Each row has a name. Each question is about the rows just above it.

[154 121 121 119  77 157  87 158 155 148 127 104 117 132 153  84 166  77
 116 162 165  91 141  96 108  88  89  89  73] = (103)
[154  88 121 119  77 157  87 158 155 148 127 104 117 108 153  84 166  77
 116 162  88  91 141  96 108  88  89 146 140] = (21)
[111 134 134 140  83 165  87 157 129 141 133 121 126 129 171  66 141  77
 108 146 160  77 118 104 116  83  89 134  77] = (128)
[154 121 121 119  77 157  87 158 155 148 127 104 117 132 153  84 166  77
 116 162 140  91 141  96 108  88  89 146  73] = (29)
[135 121 164 164 133 116 117 101 144 148 108 167  93 157 187  73  95 139
 118 177 105 123  98 148 147 125 165  89 128] = (137)
[154 121 121 119  77 157  87 158 155 148 127 104 117 132 153  84 166  77
 116 162 165  91 141  96 108  88  89 146  73] = (60)
Which row holds [154 121 121 119  77 157  87 158 155 148 127 104 117 132 153  84 166  77
 116 162 165  91 141  96 108  88  89  89  73]?  (103)
Where do [154  88 121 119  77 157  87 158 155 148 127 104 117 108 153  84 166  77
 116 162  88  91 141  96 108  88  89 146 140] appear?  (21)
Whose row is [154 121 121 119  77 157  87 158 155 148 127 104 117 132 153  84 166  77
 116 162 140  91 141  96 108  88  89 146  73]?  (29)

[ 86 149  77 146 112 142 104 112 112] -> (14)
[174 160 160 131 160 125 154 149 160] -> (79)
[156 104 165 163 134 145 130 138 134] -> (81)
[134 156 156 134 134 156 134 134 128] -> (68)
[110 118 109 103 121 124 124 136 119] -> (36)
[ 96 137  92 122 111 122 108 122 103] -> (40)
[163 102 174 174 141 158 133 151 151] -> (8)
The value that (81) holds more than once:  [134]
Which value appears more than once in (14)?  [112]
Which value appears more than once in (36)?  [124]
Repeated in (79):  [160]
Which value appears more than once in (40)?  [122]
Which row holds [163 102 174 174 141 158 133 151 151]?  (8)
Where do [ 96 137  92 122 111 122 108 122 103] appear?  (40)

[120 120 116 124 121 134 134 126 135 140 140 117 156 132 124 113 144 133
 129 138 107 123 118 127 129 129 139 134 128 112 146 129 136 123 129 135
 140 125 120 135 146 144 123 118  90 134 130 120 122] : (55)
[124 113 124 124 143 131 124 126 126 109 124 143 125 120 123 153 143 117
 130 117 123 141 135 143 139 118 121 128 109  90 138 142 133 127 128 134
 103 132 125 128 137  99 137 127 145 148 134 148 124] : (16)
[124 145 128 138 133 125 126 134 132 133 138 136 140 111 104 111 108 124
 139 111 123 137 132 125 125 114 135 122 113  80 117 140 127 128 126 121
 115 127 113 115 135  94 116 121 123 130 128 134 120] : (62)
[122 137 122 132 131 127  85 130 131 164 129 147 148 130 133 132 136 135
 123 118 130 133 123 121 134 136 145 123 136 155 131 125 133 115 115 108
 131 135 126 119 120 145 131 126 157 125 135 131 114] : (142)
[134 131 112 115 130 129 132 119 128 133 142 131 127 141 118 120 122 135
 126 125 121 117 126 140 134 137 146 138 122 136 122 136 121 128 130 131
 114 134 159 124 144 119 130 122 132 143 118 144 141] : (25)
[133 113 124 124 143 131 124 126 126 109 130 143 125 120 123 153 143 117
 130 117 123 141 135 143 139 118 121 128 109  90 138 142 133 128 125 112
 115 135 134 134 134 145 128 137 114 116 133 137 110] : (24)
Whose row is [124 145 128 138 133 125 126 134 132 133 138 136 140 111 104 111 108 124
 139 111 123 137 132 125 125 114 135 122 113  80 117 140 127 128 126 121
 115 127 113 115 135  94 116 121 123 130 128 134 120]?  (62)
Where do [134 131 112 115 130 129 132 119 128 133 142 131 127 141 118 120 122 135
 126 125 121 117 126 140 134 137 146 138 122 136 122 136 121 128 130 131
 114 134 159 124 144 119 130 122 132 143 118 144 141] appear?  (25)
Which row holds [122 137 122 132 131 127  85 130 131 164 129 147 148 130 133 132 136 135
 123 118 130 133 123 121 134 136 145 123 136 155 131 125 133 115 115 108
 131 135 126 119 120 145 131 126 157 125 135 131 114]?  (142)
Whose row is [120 120 116 124 121 134 134 126 135 140 140 117 156 132 124 113 144 133
 129 138 107 123 118 127 129 129 139 134 128 112 146 129 136 123 129 135
 140 125 120 135 146 144 123 118  90 134 130 120 122]?  (55)
Whose row is [133 113 124 124 143 131 124 126 126 109 130 143 125 120 123 153 143 117
 130 117 123 141 135 143 139 118 121 128 109  90 138 142 133 128 125 112
 115 135 134 134 134 145 128 137 114 116 133 137 110]?  (24)

[188 106 174  86 115  91 120  87 117 118  76 106 121 164 189 147 163 158
 158  72  89] -> (47)
[ 91 149 184 110 189 121 170 186  86  66  94  99 115 180  79  66 176 154
 106  66 113] -> (46)
[ 73 163 115 144 132 170 164 156  89 115 132  76 141 126 131 160 144 124
 191 149 143] -> (49)
[168  78  92  85 107 179 127 126  92 127 156 179 152 163  68  92 175 151
 170 124 143] -> (66)
[ 91 149 184 176 189 121 170 186  86 189 189 189 176 180 189  66 176 176
 106  66 113] -> (107)
The value that (46) holds more than once:  [66]
Whose row is [188 106 174  86 115  91 120  87 117 118  76 106 121 164 189 147 163 158
 158  72  89]?  (47)
Whose row is [ 91 149 184 176 189 121 170 186  86 189 189 189 176 180 189  66 176 176
 106  66 113]?  (107)
The row with [ 73 163 115 144 132 170 164 156  89 115 132  76 141 126 131 160 144 124
 191 149 143] is  (49)

[142 126 126 142 167]  (31)
[136 120 132 115  94]  (130)
[104 139 125 131 115]  (193)
[130 130 128 130  87]  (70)
[120 128 130 108  77]  (85)
[125 126 131 119 126]  (57)
[146 124 128 128 129]  (58)
[120 136 128 153 170]  (170)
[144 119 130 119  76]  (120)
[146 121 128 139 152]  (45)
The value that (58) holds more than once:  [128]
Repeated in (70):  [130]

[165 161 101 161 164  94 129  94 104 161 164 101 160 162 101 108 159 163
 118 151 102 165 158 161 157 163 160 162 106 145 160 162  99 125  95  95
  98 162 164 145 157] -> (199)
[147 145 120 138 149 123 145 128 112 149 150 143 144 147 100 113 150 147
 139 118 106 147 153 142 145 138 149 149 137 117 145 151 101 127 120 119
 118 150 154 115 129] -> (156)
[134 139 123 138 142 130 124 140 121 139 143 138 142 139 116 139 133 137
 130 118 117 124 139 140 131 137 141 142 124 121 130 138 116 155 125 126
 122 140 141 108 129] -> (121)
[ 96  91  96 100  88 150 111 142 165  88  85  95  85  92 175  96  96  93
 124 133 170 103  89  95  98  96  88  88 134 140  97  89 176 102 155 157
 160  88  86 142 113] -> (139)
[110 107 150 103 108 154 134 150 140 108 114 103 112 104 152 146 105 104
 147 111 129 119 104 104 107 111 108 105 148 119 104 109 144 114 155 157
 150 105 109 143 116] -> (141)
[121 152 119 140 130 131 114 108  84 151 133 143 146 137 126  88 108 131
  94 138 109 116 116 142 113 151 132 131 116  93 124 116 116 145 135 124
  98 138 128  99 167] -> (99)
[123 135  99 134 141 139 121 158 131 134 137 134 127 138 110 163 131 132
 117 116 132  96 142 141 121 132 137 143 125 105 117 131 117 178 131 132
 126 137 137  86 110] -> (30)
[152 160 112 151 155 122 159 123 111 164 147 157 163 160  93  99 164 159
 137 133 120 140 167 154 163 144 162 159 140 118 164 161 100 158 119 111
 115 165 158  97 137] -> (185)
[136 106 131 122 119 118 140 140 179 101 115 115 119 118 150 182 147 126
 155 139 163 138 136 116 152 109 129 119 128 184 140 140 161 143 114 125
 160 116 118 159  98] -> (114)
[128 105 129 119 115 121 128 135 170 101 110 113 106 115 148 168 135 120
 141 136 160 128 126 114 136 109 118 116 126 168 128 128 156 125 120 129
 154 112 113 156 100] -> (20)
[ 91 112 155 100  97 160 116 135 104 113 110 102 114  96 155 107  72  92
 120 105 108 104  78 101  80 118  94  94 139  85  87  85 137 108 166 161
 128  98  97 125 142] -> (11)
[114 101 144 111 104 135 121 141 162  97 105 106 106 106 158 157 118 109
 136 130 157 121 112 106 120 106 107 105 129 153 116 113 162 118 134 140
 153 103 105 142 111] -> (147)
Whose row is [ 96  91  96 100  88 150 111 142 165  88  85  95  85  92 175  96  96  93
 124 133 170 103  89  95  98  96  88  88 134 140  97  89 176 102 155 157
 160  88  86 142 113]?  (139)
The row with [ 91 112 155 100  97 160 116 135 104 113 110 102 114  96 155 107  72  92
 120 105 108 104  78 101  80 118  94  94 139  85  87  85 137 108 166 161
 128  98  97 125 142] is  (11)

[116 123 110 125 157 125] : (96)
[114  72 152 152 146  71] : (65)
[126  93 124 130 127  96] : (153)
[152 169 104  87 138 171] : (42)
[161 173 119 108 115 168] : (133)
[115  98 116 131 155 103] : (117)
[121  97 139  97  97  97] : (106)
Repeated in (65):  [152]
Which value appears more than once in (106)?  [97]
Whose row is [161 173 119 108 115 168]?  (133)

[144 120 120 146 120 120]  (123)
[120 120 119 125  81 132]  (134)
[159  85 161 122 125 127]  (143)
[138 138 138 138 133 123]  (53)
[103 163 153 153 153 153]  (164)
[103 163 103  95 120 136]  (129)
[144 110 128 146  73 131]  (12)
Which value appears more than once in (53)?  [138]
Repeated in (123):  [120]
Which value appears more than once in (164)?  [153]
Repeated in (134):  [120]
The value that (129) holds more than once:  [103]
Which row holds [159  85 161 122 125 127]?  (143)

